In the rows, zero is written as 128.
Facts:
τ(plagil, plomu); τ(plagil, vugru); τ(plagil, kloska); τ(gralak, gaba); τ(gralak, skoge); τ(gralak, plavo); τ(gralak, gosker)
τ(gralak, guku); τ(gralak, grigun); τ(stobaklil, flovom); τ(stobaklil, gefo); τ(flimak, budum); τ(flimak, zugapli); τ(flimak, bonuk)
τ(futrem, trudrilis); τ(futrem, kase); τ(futrem, nobil); τ(futrem, plavo); τ(futrem, klota); τ(futrem, kuplan); τ(futrem, stubrus)
τ(futrem, bonuk); τ(drazir, bribrozor); τ(muklebal, stomim); τ(muklebal, sufe); τ(muklebal, rifos); τ(tegre, femor); τ(tegre, bribofe)
τ(tegre, fedem); τ(vevu, skoge); τ(vevu, pliklen); τ(vevu, tela); τ(vevu, skiflen); τ(besik, vipos); τ(besik, gutram)
τ(besik, bonuk); τ(besik, keku); τ(bikalas, biplodre); τ(bikalas, doflozi); τ(deflem, flovom); τ(deflem, vufon); τ(deflem, nera)
τ(deflem, sigur); τ(deflem, plisak); τ(deflem, stiken); τ(deflem, kika); τ(deflem, klidir); τ(dreger, fliflin); τ(dreger, flobros)
τ(dreger, drenon); τ(dreger, sigur); τ(dreger, plisak); τ(dreger, dudeflen); τ(plokle, rubrir); τ(plokle, lepesu); τ(plokle, nasto)
τ(sepe, sogrus); τ(sepe, sufe); τ(sepe, trofa); τ(guplik, plomu); τ(guplik, klota); τ(guplik, stubrul); τ(bilam, magos)
τ(bilam, bridre); τ(bilam, nasto); τ(bilam, zopla); τ(drogrok, magos); τ(drogrok, plisak); τ(logragem, pliklen); τ(logragem, vipos)
τ(sasin, nera); τ(sasin, koza); τ(sasin, bromer); τ(sasin, zugapli); τ(sasin, klidir); τ(broplubrom, tobo); τ(broplubrom, kuplan)
τ(broplubrom, dudeflen); τ(broplubrom, keku); τ(bekloflan, tobo); τ(bekloflan, favuflas); τ(lukle, plomu); τ(lukle, flobros); τ(lukle, bribrozor)
τ(lustus, trudrilis); τ(lustus, drenon); τ(lustus, stubrus); τ(lustus, stoflik); τ(drenefir, trudrilis); τ(drenefir, vuplol); τ(drenefir, fitrul)
τ(drenefir, latu); τ(drenefir, stezim); τ(brokem, plavo); τ(brokem, nera); τ(brokem, favuflas); τ(zoful, femor); τ(zoful, bribofe)
τ(zoful, tolo); τ(zoful, geme); τ(zoful, suri); τ(goplum, bridre); τ(goplum, plisa); τ(goplum, tobo); τ(goplum, budum)
τ(goplum, brapa); τ(broklubik, plekes); τ(skize, skoge); τ(skize, koza); τ(skize, kloskin); τ(truflom, fitrul); τ(truflom, nera)
τ(truflom, ruplon); τ(tugrok, pliklen); τ(tugrok, troson); τ(tugrok, klogri); τ(tugrok, stakol); τ(nivo, bridre); τ(nivo, sigur)
τ(klaper, skoge); τ(klaper, nobil); τ(klaper, temi); τ(relan, gaba); τ(relan, magos); τ(relan, stiken); τ(ploplan, skoge)
τ(ploplan, stakol); τ(ploplan, zopla); τ(ploplan, fupada); τ(ploplan, bribrozor); τ(tradidrur, rubrir); τ(tradidrur, vufon); τ(tradidrur, biplodre)
τ(tradidrur, vubar); τ(tuti, gaba); τ(tuti, trofa); τ(tuti, neklim); τ(tuti, favuflas); τ(tuti, latu); τ(tuti, filen)
τ(plinen, stomim); τ(plinen, flovom); τ(drope, magos); τ(drope, pugra); τ(drope, zopla); τ(kubrum, trudrilis); τ(kubrum, plekes)
τ(kubrum, klolon); τ(kubrum, pozik); τ(kubrum, biplodre); τ(kubrum, traklem); τ(kubrum, bonuk); τ(replek, biplodre); τ(replek, trofa)
τ(replek, stubrus); τ(replek, nidrem); τ(replek, guku); τ(muple, kase); τ(muple, greso); τ(muple, stubrul); τ(klerek, troson)
τ(klerek, drivas); τ(klerek, koza); τ(nafos, plekes); τ(nafos, pliklen); τ(nafos, stoflik); τ(nafos, drozigus); τ(toton, plisa)
τ(toton, stezim); τ(toton, stubrul); τ(nibo, vufon); τ(nibo, suguvon); τ(nibo, vubar); τ(nibo, brapa); τ(nibo, geme)
τ(petis, stomim); τ(petis, troson); τ(petis, tobo); τ(petis, gutram); τ(petis, ruplon); τ(petis, bonuk); τ(petis, brapa)
ε(plagil, a); ε(pliflas, b); ε(kase, a); ε(pliklen, b); ε(gralak, a); ε(stobaklil, a); ε(rifos, a)
ε(suri, a); ε(drivas, a); ε(kuplan, b); ε(flimak, b); ε(futrem, c); ε(nuki, c); ε(drazir, c)
ε(plino, a); ε(neklim, a); ε(flobros, b); ε(klogri, b); ε(nasto, a); ε(muklebal, d); ε(keku, b)
ε(brapa, b); ε(drenon, a); ε(tegre, d); ε(vevu, d); ε(tobo, a); ε(grigun, c); ε(fliflin, a)
ε(vugru, c); ε(fedem, a); ε(drozigus, a); ε(bribrozor, a); ε(vubar, a); ε(suguvon, b); ε(gaba, a)
ε(besik, c); ε(bikalas, a); ε(sogrus, a); ε(deflem, a); ε(dreger, b); ε(pozik, a); ε(kligro, b)
ε(trugu, d); ε(plokle, a); ε(sepe, b); ε(tela, a); ε(stoflik, a); ε(bridre, a); ε(magos, b)
ε(klolon, d); ε(koza, b); ε(guplik, b); ε(vipos, a); ε(nobil, a); ε(latu, b); ε(klidir, b)
ε(bilam, a); ε(bribofe, d); ε(drogrok, b); ε(sufe, a); ε(logragem, b); ε(mizem, a); ε(guku, a)
ε(tolo, a); ε(zugapli, c); ε(sasin, a); ε(vufon, b); ε(gefo, a); ε(broplubrom, a); ε(bekloflan, a)
ε(lukle, c); ε(gatradre, b); ε(nera, b); ε(rubrir, a); ε(stubrul, a); ε(nidrem, c); ε(kika, a)
ε(dudeflen, b); ε(lustus, a); ε(kloskin, a); ε(drenefir, b); ε(zopla, b); ε(gosker, a); ε(temi, d)
ε(plekes, b); ε(klota, a); ε(pugra, a); ε(trofa, c); ε(vuplol, c); ε(brokem, c); ε(zoful, c)
ε(greso, d); ε(goplum, d); ε(fitrul, b); ε(broklubik, a); ε(traklem, a); ε(skize, a); ε(gutram, b)
ε(bromer, d); ε(truflom, b); ε(tugrok, c); ε(flovom, a); ε(plomu, c); ε(biplodre, d); ε(nivo, a)
ε(klaper, a); ε(filen, c); ε(fupada, a); ε(budum, c); ε(relan, a); ε(stezim, d); ε(ploplan, b)
ε(tradidrur, a); ε(femor, b); ε(geme, b); ε(kloska, c); ε(troson, c); ε(skoge, c); ε(lepesu, c)
ε(bonuk, d); ε(skiflen, c); ε(pegri, a); ε(plisak, a); ε(tuti, c); ε(febros, a); ε(plinen, a)
ε(ruplon, a); ε(doflozi, a); ε(skefle, a); ε(drope, b); ε(favuflas, d); ε(sigur, b); ε(stubrus, a)
ε(kubrum, b); ε(replek, a); ε(muple, a); ε(trudrilis, a); ε(stakol, a); ε(klerek, a); ε(stomim, a)
ε(nafos, b); ε(plavo, a); ε(toton, a); ε(plisa, c); ε(nibo, b); ε(petis, b); ε(stiken, a)
ξ(suri, lustus); ξ(suri, drenefir); ξ(suri, lukle); ξ(suri, vevu); ξ(suri, vubar); ξ(suri, favuflas); ξ(suri, rifos)
ξ(suri, grigun); ξ(drivas, kubrum); ξ(drivas, brokem); ξ(nuki, biplodre); ξ(nuki, brokem); ξ(plino, futrem); ξ(plino, drope)
ξ(plino, klidir); ξ(nasto, plavo); ξ(nasto, stakol); ξ(tegre, lustus); ξ(tegre, bridre); ξ(tegre, nera); ξ(tegre, pliflas)
ξ(tegre, pegri); ξ(gaba, klaper); ξ(kligro, traklem); ξ(kligro, gefo); ξ(trugu, bribofe); ξ(trugu, vufon); ξ(trugu, greso)
ξ(trugu, gatradre); ξ(trugu, keku); ξ(trugu, fedem); ξ(klolon, muple); ξ(mizem, magos); ξ(mizem, nera); ξ(mizem, klaper)
ξ(mizem, brokem); ξ(tolo, bridre); ξ(broplubrom, temi); ξ(bekloflan, zopla); ξ(dudeflen, pliflas); ξ(dudeflen, relan); ξ(plekes, tela)
ξ(plekes, nidrem); ξ(trofa, muklebal); ξ(vuplol, guku); ξ(vuplol, stubrul); ξ(vuplol, doflozi); ξ(goplum, klogri); ξ(goplum, plagil)
ξ(goplum, brokem); ξ(skize, sepe); ξ(skize, pliklen); ξ(skize, bilam); ξ(tugrok, trudrilis); ξ(tugrok, suguvon); ξ(tugrok, flobros)
ξ(tugrok, kubrum); ξ(nivo, pozik); ξ(nivo, nera); ξ(nivo, stiken); ξ(filen, femor); ξ(filen, nidrem); ξ(filen, klerek)
ξ(stezim, fliflin); ξ(stezim, sogrus); ξ(stezim, fedem); ξ(kloska, skoge); ξ(kloska, nobil); ξ(kloska, dreger); ξ(kloska, nidrem)
ξ(kloska, plinen); ξ(kloska, fupada); ξ(febros, guplik); ξ(febros, bonuk); ξ(febros, klaper); ξ(febros, grigun); ξ(stomim, skefle)
ξ(stomim, plisa); ξ(stomim, temi); ξ(petis, drenefir); ξ(petis, zoful); ξ(petis, plagil); ξ(petis, kloskin)

Known rows:
[104 119 102 101 119 123 124 134 157 128 116 177 132 110 138 132 108 114
 127 126 111 138 125 105 126 113 151 121 179 117  89  95 114 151 132]: stubrul
[103 123 157 126 115 172 121 130 136 126 145 104 119 120 113 150 111 111
 132 168 110 126 151 122 154 139 152 135 205 118 104 117 209 108  98]: fupada
[128 147  88 102 120 120 122 135 124 131 111 144 140  80 127  87 121 106
 126 123 146 123 115 119 166 108 151 178 168 156  73 102 116 106 144]: plisa
[103 120  89 114 140 140 124 115 131 129 120  92 127 145 176  98 193 156
 123 121 148 119 131 120 148 132 152 133 112 115 133  96 122 122 105]: pliflas
[162 121  94 127 144 140 142 121 150 130 169 146 127 130 112  77 116 105
 135 109  97 195 113 195 141 105 153 111 105 111 158 131 129 108 103]: stobaklil
[103 117 104  95 121 138 123 148 176 126 117 127 132 116 113 121 110 111
 127 114 102 120 147 121 139 128 144 120 159 109  83  97 136 140 125]: drozigus
[175 133  90 160 169 135 157 120 145 130 185 159 122 129 113  83 119 105
 125 120 103 221 114 222 156 108 148 116 109 115 190 158 126 111 102]: deflem
[149 135  87 143 118 150 167 117 121 166 123 143 122 125 107  72 194 103
 132 113 118 120 113 145 146 113 147 106 103 116 129 128 109 110 103]: goplum
[ 99 133 114  99 120 135 126 119 131 125 106 199 128  95 185  78 118 110
 148 108 150 111 124 114 135 143 154 116 114 113  70  95 119 164 150]: bonuk
[100 137 110 106 118 120 126 140 124 139 111 101 120 101 109  85 114 108
 152 117 105 122 116 111 128 107 149 107 106 118  73  99 117 196 153]: stezim
[107 157 154 103 107 119 126 144 125 126 114  85 131  80 110 136 111 152
 127 170 139 112 130 110 186 157 150 205 238 134  74 109 152 105 117]: skoge
[106 119 132 102 117 123 121 122 131 129 109 166 114 136 115  84 124 115
 127 106 134 107 120 109 164 107 150 128 171 109  71 112 131 120 106]: temi
[125 119 126 108 120 149 123 126 125 125 162 132 132 144 107  82 110 106
 133 162 101 140 134 118 134 112 152 121 207 128 118 112 135 107 105]: pugra
[115 125  90 167 168 123 127 116 131 135 148  86 124 145 112  86 186 154
 127 114 108 185 123 136 139 107 156 114 134 117 146 153 111 113 101]: drogrok
[108 115  93 117 113 125 154 134 197 128 134 157 124 109 104 129 114 105
 123 112 111 143 125 213 162 117 150 116 112 112 145 128 138 118 104]: muple
[120 147 143 104 108 140 140 163 127 133 114  81 167  78 101  90 115 133
 130 141 106 121 124 112 185 129 155 121 161 153  73 120 155 106 129]: kloska
[127 115  93 125 118 128 167 135 186 132 136 150 125 103 102  98 113 102
 125 114 102 162 122 214 151 107 140 108 104 115 140 134 123 114 106]: broplubrom
[105 115 100 105 115 125 124 143 177 131 120 175 124 103 149 137 108 111
 131 114 114 133 114 131 131 116 143 113 126 115  92  99 122 156 155]: traklem

Rows:
No name comes twice in this set of rows, the named rows included.
[144 118 124 105 120 236 125 156 163 126 119  90 195 172 129  74 116 103
 126 130 105 137 150 118 127 167 154 111 110 144 128  90 122 127 177] : suri
[105 137 112 104 125 124 120 118 125 135 122 166 118 133 110  85 118 102
 136 118 106 121 116 113 136 109 152 118 133 127  83 115 118 111 110] : bromer
[100 115  94 159 153 119 119 114 121 132 167  85 127 160 109  80 200 167
 121 114 114 172 128 145 150 109 156 123 148 121 152 165 116 106  97] : drope
[110 116  91 103 116 141 145 148 193 128 121 130 131 115 111 129 113 103
 124 118 100 129 130 176 144 112 144 112 110 112 118 104 137 130 112] : broklubik
[140 124 127  96 121 213 127 147 161 123 141 106 198 179 140  81 116 105
 126 124 108 154 132 109 136 173 152 114 108 116 133  95 118 110 171] : tolo
[107 117 130 113 115 127 120 116 125 126 126  87 125 140 166 109 161 201
 126 116 163 126 168 106 133 145 150 132 177 117 104  97 111 129 104] : klogri
[172 121  88 164 134 184 160 124 144 132 168 123 118 120 106  82 118 112
 128 131 102 172 154 170 135 111 145 113 110 125 177 105 119 115 101] : nivo
[103 133  96 141 121 162 134 121 127 133 118 129 120 132 108  71 206 111
 125 118 147 114 166 134 227 142 147 114 113 111 128 132 152 109 104] : vevu
[106 151  94 177 157 123 138 116 130 134 148  89 125 106 117 156 176 198
 128 111 107 166 114 161 165 112 148 117 109 113 154 173 150 103 104] : dreger
[127 129  97 101 135 189 122 126 147 125 132 175 147 145 160  84 111 112
 130 145 124 147 123 116 135 162 157 115 110 118 134  95 111 130 167] : vubar
[101 115  96 103 121 149 129 128 178 127 119 180 132 100 156 123 116 105
 131 112 137 132 130 134 130 140 145 120 117 113 105  96 115 161 162] : pozik

The same elements again, as new rows of numbers:
Known rows:
[141 133 117 115  91 106 134 120 107 111  97 136 122 126 117 131 138 117
 148 120 148 137 118 114 106 103 133 144 131 115  94 108 112 124]: traklem
[131 133 124 108 148 131 122 138 118 155 148 154 134 109  83 123 105 162
 132 145 206 116 121 126 162 109 162 148 135 126 120 102 146 115]: goplum
[137 135 126  90 118 128 144 126 127  90 163 115 131 144 124 106 116 140
 154 145 110 109 158 110 121 121 118 136 118 120 118 140 132 111]: stubrul
[130 124 129 105 142 116 127 139 123 113 137 147 133 113 113 112 127 105
 130 145 106 118 123 131 133 150 127 122 127 120 116 111 130 130]: kuplan
[144 129 133 133 132 131 118 137 136 117 109 132 121 107 108 131 112 121
 130 109 130 128 112 122 136 139 142 143 133 118 114 107 143 118]: biplodre
[122 132 126 129 124 117 133 140 112 136 141 127 143 126 107 130 124 158
 137 131 127 122 128 131 128 109 151 145 123 127 114 115 122 120]: tradidrur
[130 124 130 126 132 122 129 137 112 109 110 129 142 124 130 140 131 149
 135 109 121 122 129 138 112 115 137 126 135 124 112 138 128 111]: plino
[138 123 157 133 149 123 131 142 121 113 127 145 130 101 125 113 136 107
 134 136  91 121 123 143 136 150 133 126 133 125 113 124 135 133]: klidir
[121 139 127 120 103 107 134 158 126 113 126 119 141 129 103 141 125 143
 135 110  96 123 114 134 123 108 138 146 120 127 118 101 123 108]: broklubik
[119 142 139 118 108  99 132 174 138  87 116 140 134 119  99 130 133  86
 120 132  76 119  92 150 142 140 120 136 121 128 123  73 130 114]: logragem
[133 127 136 121 140 117 128 136 127 117 125 136 130 116 122 111 127  87
 123 140  98 123 124 123 143 157 123 132 122 119 118 112 126 152]: gatradre
[136 127 130 124 160 129 119 140 136 142  96 125 131 116  97 133 110 135
 109 108 162 125 105 108 159 120 152 155 124 119 127 104 137 144]: muklebal
[135 124 140 121 139 117 127 135 125 113 132 144 128 110 124 113 131  98
 129 144  98 122 126 133 135 155 128 125 127 119 113 115 130 137]: suguvon
[128 132 132  93 143 115 137 150 121 116 142 141 134 106  98 105 128 119
 136 151 107 115 116 127 147 139 131 134 119 120 121 102 134 132]: drenefir
[140 126 115 103 141 128 117 127 133 112 100 137 123 121 113 129 108 116
 121 116 175 124 121 108 140 132 131 137 135 114 122 119 142 127]: stezim
[140 129 129 122 134 131 119 141 137 139 128 132 124 103  95 127 109 139
 135 111 124 126 107 123 140 137 146 146 126 116 116  97 142 112]: bonuk
[147 128 131 125 138 132 120 128 137 109 103 128 117 117 119 125 111 106
 125 104 143 129 118 107 144 144 133 146 130 113 120 122 139 133]: greso
[125 134 138 138 125 122 134 141 107 145 150 125 140 114 106 128 127 162
 145 127 121 125 127 131 135 108 159 152 123 129 111 118 123 126]: plinen

Rows:
No name comes twice in this set of rows, the named rows included.
[144 117 110 117 159 114 134 145 132 186  85 135 140 126 113 146 117 105
 102 147 166 131 124 114 137 118 133 127 101 117 125 122 122 137] : trofa
[126 134 109  79 135 121 146 137 105  98 136 124 142 127 110 118 123 166
 149 128 164 117 136 110 135 103 134 141 120 119 125 142 132 117] : toton
[125 128 131 136 113 115 128 133 113 113 121 136 139 141 131 138 126 132
 128 122 143 125 133 137 119 109 136 133 133 128 111 133 124 120] : gaba
[132 136 123  80 131 119 151 139 106  68 122 120 136 126 123 119 129 147
 151 118 152 122 136 110 135 107 119 142 119 117 128 151 135 119] : plagil
[145 132 138 135 142 116 147 158 121 199 151 141 134 105  92 131 118 126
 136 174 149 127 128 131 154 118 149 149  98 128 117 112 131 122] : brokem
[134 124 147 135 134 129 134 146 117 106 116 118 142 114 129 135 133 160
 139  96  86 124 125 140 115 123 143 134 128 125 113 141 129 114] : plavo
[150 125 133 136 126 111 139 149 130 152 112 138 127 119 124 141 121  87
 126 149 135 134 128 134 125 132 123 128 108 121 114 130 129 112] : skiflen
[131 127 145 123 139 118 126 132 115 121 136 157 132 118 122 112 129 104
 128 152 139 119 131 134 142 141 131 125 134 126 114 118 132 140] : sigur
[130 128 142 130 141 119 127 139 121 131 147 148 131 108 114 111 129 107
 130 152 106 119 124 136 144 147 135 131 127 125 113 104 130 138] : nera
[129 125 124 109 142 114 126 136 121 112 132 157 136 118 117 115 127 105
 124 156 136 117 126 133 135 141 129 117 131 122 116 112 132 129] : dudeflen
[150 138 133  82 135 106 164 161 114  91 113 142 129 126 119 131 127  95
 140 152 207 128 131 120 159 105 103 137  99 123 138 150 146 104] : drazir
[139 139 133 133 108  93 145 177 137 137 110 138 133 125 100 154 122  83
 119 149 134 132 104 147 136 112 120 137 104 129 124  94 129  96] : tugrok
[153 127 127 125 117 119 139 139 142 169 161 145 128 136 119 125 107  96
 131 191 129 119 155 130 128 137 120 121 105 124 112 122 132 101] : vuplol

The same elements again, as new rows of numbers:
Known rows:
[134 106 113  81 149 158 102 183 123 173  67  89 180 132  99  85 112  95
 113 121 190 168 117 143 170  98 168 189 152 132 154 181  92 158 122 155
 149 110 114 117 141]: broplubrom
[154 157 143 147  86 118  94 134 138 127 165 117 111 136 147 143 123 152
 162 135 129 145 102  82  93 151 133 147 109 123 149 123  92 130 155 110
 122 139 122 119 140]: nobil
[ 85 108 111 128 183 107 146 123 140 142 103 186 143  99 101 107 140  83
  93 108 101 138 186 156 158 173 119  99 132 149 131 151 159 148 100 175
 149 113 157 109 108]: drogrok
[153 151 120 159 100 128  98 143 138 136 161 115 102 124 142 129 122 157
 159 125 134 132 110  90 110 123 137 143 106 113 137 119 102 126 150 116
 119 130 118 118 144]: guku
[153 176  85 133  99 127 133  61 113 103 135 126 100 125 142 131 132 155
 216 140 109  95 116 196 105 123 123 138 104  84 136  76  98 123 150  79
 122 112 116 146 144]: bonuk
[105 139 146 114 125 148 166 131 146 123 129  36  92 158 115 128 145 154
 100 160 137 126 124  95  94  83 110  84 137 164 107 108 143  77 100 106
 100 160 122 116 161]: fedem
[ 96  99 134  87 147  87 102 135 119 135  94 204 180 116 118 127 119  54
  90 132  91 195 162 142 119 202  84 127 145 182 160 158 165 162  99 156
 158 132 166  98  87]: ploplan
[146 120 149 162  92 152  92  92 103 109 148 170 136 122 148 172 106 119
 131 130 117 115 156 152 129 153 103 158 122  94  73 125 129 132 151 139
 141 131 101 145 110]: grigun
[155 177  76 132 116 110 159  87 108 101 128 103  97 134 138 134 130 161
 193 139 112  86 107 193 101  86 130 117 116  96 142  44 121 112 133  85
 116 119 134 161 143]: biplodre
[120 101 115 114 102 149 161 176 130 135  81 121 174 159 143 142 155 151
 107 154 162 137  91 117 102 128 128 107 117 133 126 182 109 112 161 119
 104 138 132 161 162]: mizem
[124 145 123 163 125 141 125 155 147 144 137 117  81 120 119 135 135 131
 128 123 140 136 133 100 111 136 134 115 109 121 121 137 115 126 150 141
 116 122 140 113 151]: fliflin
[136 158 140 144 100 133 100 158 138 140 143 127  95 134 133 151 124 125
 125 140 133 167 128  97  81 165 112 131 118 132 120 134 115 133 162 125
 121 135 149 104 143]: kloskin
[149 118 215 140 135 159 110  84 122  99 154 164 118 132 143 154 126 106
 141 121 138  79 101 149 184  84 174 155 147  93 113 138 124 152 205 142
 119 112  90 188 108]: filen
[124 154 104 186 135 156 150 142 157 137 149 114  62 114 116 133 147 157
 132 110 142 103 139 110 124 124 143  95 103 104  99 127 118 108 156 146
 104 124 135 124 170]: flovom
[128  87 132  64 132  69 118 121 107 124 118 149 215 135 135 100 115 101
 125 132  91 171 137 128 142 148 115 152 147 178 189 139 149 142  57 112
 160 142 128 109  86]: nafos
[103  79 112 107 187  84 135 122 132 136  97 189 167 102 100  95 135  70
  97 114 103 155 152 153 173 153 130 117 139 163 163 158 153 158  73 171
 163 121 141 109  95]: dreger
[136 132 107 153 121 132 140 142 148 134 145  91  92 122 120 116 144 155
 138 126 145 120 116 108 126 107 140 120 110 116 121 126 107 115 120 129
 111 133 119 114 151]: rifos
[ 82 159 157 120 166 151 128 129 135 124 148 182 149 122 149 106 137 148
 176  90 110  89 143 123 159 166 135 107 136 110 111 151 151 119 173 100
 118  87 166 154 106]: dudeflen

Rows:
No name comes twice in this set of rows, the named rows included.
[ 86 155 132 154 178 144 169  99 156 109 155 138 109 123 121 108 126 157
 163 106  90  79 198 137 149 119 137  66 127 126 108 114 165  87 116 124
 115 120 147 140 139] : vufon
[135  90 155 113 117 130 104 117  88 132 111 160 149 123 121 169 112  65
  50 141 128 161 143 151 130 146  87 163 144 134  86 131 157 152 109 167
 163 138 114 123  91] : lukle
[160  51 113 132 138 104 119 114  97 135 107 158 164 101 116 127 117  85
  75 102 143 112 124 159 192  91 137 179 143 108 117 121 133 169  83 173
 171 124  76 132  87] : tuti
[115 135 102 181 139 151 146 144 158 144 135 118  74 110 103 127 147 139
 109 118 150 110 142 116 125 122 140  98 104 108 103 136 119 127 145 161
 112 123 132 121 163] : kika
[116 103 144  79 134  90 116 117 110 121 119 163 196 131 135 108 110  97
 129 133  91 159 144 126 135 161 110 137 151 170 169 134 151 131  79 115
 156 142 142 108  90] : logragem
[144 167  95 109 114 112 127  80 105 113 119 121 111 126 135 137 122 121
 174 143 114 124 102 185 101 117 108 139 125 108 145  73 115 140 138  90
 133 116 129 137 130] : greso
[114  93 107 123 144 125 123 165 137 165  86 123 105 111  91 130 156  80
  47 142 151 176 126 121 116 148 116 117 122 153 129 167 126 156 115 185
 139 137 134  89 131] : bilam
[119 119 120 130 115 127 129 151 129 142 123  87 106 133 127 130 145 143
  99 136 142 150 102  93 105 127 114 123 120 136 126 133 124 118 112 119
 123 141 124 103 134] : pegri
[115  61  74 138 168 113 149 164 144 174  76 123 112  99  75 105 167  86
  43 114 167 153 119 141 167 112 144 115 120 139 135 168 113 162  90 195
 142 129 119  95 134] : deflem
[156 140 142 162 115 167 122 103 107 109 157 122 119 126 136 152  88 137
 135 107 130  92 171 157 141  94 130 155 138  93  61  94 139 112 142 137
 140 122  98 148 123] : plisa
[ 78 145 140 118 165 144 192  94 149  96 141  94 124 145 124 108 131 158
 148 131  84  84 185 140 141 105 120  56 145 157 115  94 183  62  90 106
 105 140 141 137 141] : geme
[116 158 124 160 111 147 120 152 148 152 129 134  74 120 118 154 137 116
 107 137 135 156 143 101  90 168 109 101 110 126 103 146 133 126 157 148
 114 129 152 109 151] : pugra

